[[114 123 136 134 121 151 123 138]
 [112 116 136 133 129 142 108 138]
 [112 120 121 124 140 121 135 135]
 [104 124 143 129 123 130 118 122]]
|
[[138 138 135 122]
 [123 108 135 118]
 [151 142 121 130]
 [121 129 140 123]
 [134 133 124 129]
 [136 136 121 143]
 [123 116 120 124]
 [114 112 112 104]]

[[122 128 120 125 126 120 126 126 124]
 [129 130 129 130 130 124 132 127 124]
 [127 140 128 122 138 138 130 133 129]
 [125 129 131 124 128 138 133 127 131]
 [121 123 130 136 129 128 129 133 126]
 [131 130 125 114 126 123 129 130 126]
 [117 126 114 110 107 118 130 100 138]]
|
[[124 124 129 131 126 126 138]
 [126 127 133 127 133 130 100]
 [126 132 130 133 129 129 130]
 [120 124 138 138 128 123 118]
 [126 130 138 128 129 126 107]
 [125 130 122 124 136 114 110]
 [120 129 128 131 130 125 114]
 [128 130 140 129 123 130 126]
 [122 129 127 125 121 131 117]]

[[148 135 130 135 148 134 114 111 101 114 116]
 [117 124 128 124 118 126 135 136 141 136 134]
 [138 132 128 131 138 131 121 120 114 121 123]
 [148 135 129 135 148 134 114 111 101 114 117]
 [118 125 128 125 118 125 135 136 141 135 134]
 [148 136 130 135 148 134 114 111 102 114 117]]
|
[[116 134 123 117 134 117]
 [114 136 121 114 135 114]
 [101 141 114 101 141 102]
 [111 136 120 111 136 111]
 [114 135 121 114 135 114]
 [134 126 131 134 125 134]
 [148 118 138 148 118 148]
 [135 124 131 135 125 135]
 [130 128 128 129 128 130]
 [135 124 132 135 125 136]
 [148 117 138 148 118 148]]

[[139 124 109 125 129 122 127 130 128 132 117 121 130]
 [123 104 144 121 130 123 117 140 133 122 119 124 138]
 [138 127 148 127 127 132 130 140 135 123 126 125 130]
 [129 130 133 122 130 143 121 123 142 123 126 134 124]]
|
[[130 138 130 124]
 [121 124 125 134]
 [117 119 126 126]
 [132 122 123 123]
 [128 133 135 142]
 [130 140 140 123]
 [127 117 130 121]
 [122 123 132 143]
 [129 130 127 130]
 [125 121 127 122]
 [109 144 148 133]
 [124 104 127 130]
 [139 123 138 129]]

[[125 125 141 135]
 [130 124 113 106]
 [126 128 154 131]
 [123 109 122 119]
 [127 116 118 111]]
|
[[135 106 131 119 111]
 [141 113 154 122 118]
 [125 124 128 109 116]
 [125 130 126 123 127]]

[[136 131 139 132 133 109 140 136 137 154 140 119 115 126 124 108]
 [136 142 122 130 120 147 145 121 145 119 141 107 115 111 118 124]]
|
[[108 124]
 [124 118]
 [126 111]
 [115 115]
 [119 107]
 [140 141]
 [154 119]
 [137 145]
 [136 121]
 [140 145]
 [109 147]
 [133 120]
 [132 130]
 [139 122]
 [131 142]
 [136 136]]

[[142 120 156 125]
 [147 125 149 125]
 [140 124 130 128]
 [138 127 117 137]
 [128 129 121 135]]
|
[[125 125 128 137 135]
 [156 149 130 117 121]
 [120 125 124 127 129]
 [142 147 140 138 128]]

[[142 102 116 120]
 [128 124 113 138]
 [133 135 128 124]]
|
[[120 138 124]
 [116 113 128]
 [102 124 135]
 [142 128 133]]
---
[[157 145 111 136 120 137 134 110 115]
 [125 138 123 129 130 135 150 133 116]
 [153 137 136 124 134 139 131 151 136]
 [156 144 113 131 117 119 136 109 117]
 [ 99 111 145 144 126 138 123 150 144]
 [ 98 112 123 129 124 127 144 144 139]
 [137 133 122 149 117 152 113 112 130]
 [119 117 116 127 120 128 112 122 118]
 [139 133 112 124 137 119 152 148 122]
 [114 118 144 149 128 149 122 121 132]]
|
[[114 118 144 149 128 149 122 121 132]
 [139 133 112 124 137 119 152 148 122]
 [119 117 116 127 120 128 112 122 118]
 [137 133 122 149 117 152 113 112 130]
 [ 98 112 123 129 124 127 144 144 139]
 [ 99 111 145 144 126 138 123 150 144]
 [156 144 113 131 117 119 136 109 117]
 [153 137 136 124 134 139 131 151 136]
 [125 138 123 129 130 135 150 133 116]
 [157 145 111 136 120 137 134 110 115]]

[[128 128 128 131 134 137 127 126 127 131]
 [102 143 119 132 120 125 130 137 141 133]
 [130 122 138 123 129 129 133 119 128 126]
 [123 133 125 140 140 122 128 123 139 122]
 [125 130 128 130 123 135 134 122 118 131]
 [130 134 117 129 132 130 138 127 125 125]
 [114 135 124 142 134 119 126 139 130 139]]
|
[[114 135 124 142 134 119 126 139 130 139]
 [130 134 117 129 132 130 138 127 125 125]
 [125 130 128 130 123 135 134 122 118 131]
 [123 133 125 140 140 122 128 123 139 122]
 [130 122 138 123 129 129 133 119 128 126]
 [102 143 119 132 120 125 130 137 141 133]
 [128 128 128 131 134 137 127 126 127 131]]

[[129 132 128 132 128 134 150 122 117 126 120 117 132 118 134]
 [127 124 126 137 132 119 127 125 123 120 134 136 125 120 119]]
|
[[127 124 126 137 132 119 127 125 123 120 134 136 125 120 119]
 [129 132 128 132 128 134 150 122 117 126 120 117 132 118 134]]

[[121 128 142 132 125 136 141 120]
 [144 134 112 125 133 116 113 131]
 [124 142 130 122 136 132 119 133]
 [143 111 117 131 117 114 136 125]
 [135  99 116 135 115 115 135 126]
 [109 140 152 128 131 146 136 123]
 [146 121 114 134 121  99 129 122]
 [124 129 118 119 136 127 105 144]
 [134 120 120 130 125 121 126 130]
 [133 134 118 122 132 123 115 136]]
|
[[133 134 118 122 132 123 115 136]
 [134 120 120 130 125 121 126 130]
 [124 129 118 119 136 127 105 144]
 [146 121 114 134 121  99 129 122]
 [109 140 152 128 131 146 136 123]
 [135  99 116 135 115 115 135 126]
 [143 111 117 131 117 114 136 125]
 [124 142 130 122 136 132 119 133]
 [144 134 112 125 133 116 113 131]
 [121 128 142 132 125 136 141 120]]

[[128 122 118 124 123 126]
 [138 158 119 125 127 119]]
|
[[138 158 119 125 127 119]
 [128 122 118 124 123 126]]

[[130 135  99 101 121 116 114 128 128 127 111 120 128 122 135 125]
 [126 130 110 113 134 123 115 131 127 130 119 122 126 125 134 127]
 [124 129 123 128 131 123 125 128 127 127 127 127 133 129 126 127]
 [130 130 139 123 121 145 137 136 129 125 122 129 120 121 121 134]
 [128 132 120 128 127 120 122 126 126 126 125 126 133 132 132 125]
 [126 120 142 142 137 136 131 125 128 134 143 136 126 128 124 131]]
|
[[126 120 142 142 137 136 131 125 128 134 143 136 126 128 124 131]
 [128 132 120 128 127 120 122 126 126 126 125 126 133 132 132 125]
 [130 130 139 123 121 145 137 136 129 125 122 129 120 121 121 134]
 [124 129 123 128 131 123 125 128 127 127 127 127 133 129 126 127]
 [126 130 110 113 134 123 115 131 127 130 119 122 126 125 134 127]
 [130 135  99 101 121 116 114 128 128 127 111 120 128 122 135 125]]
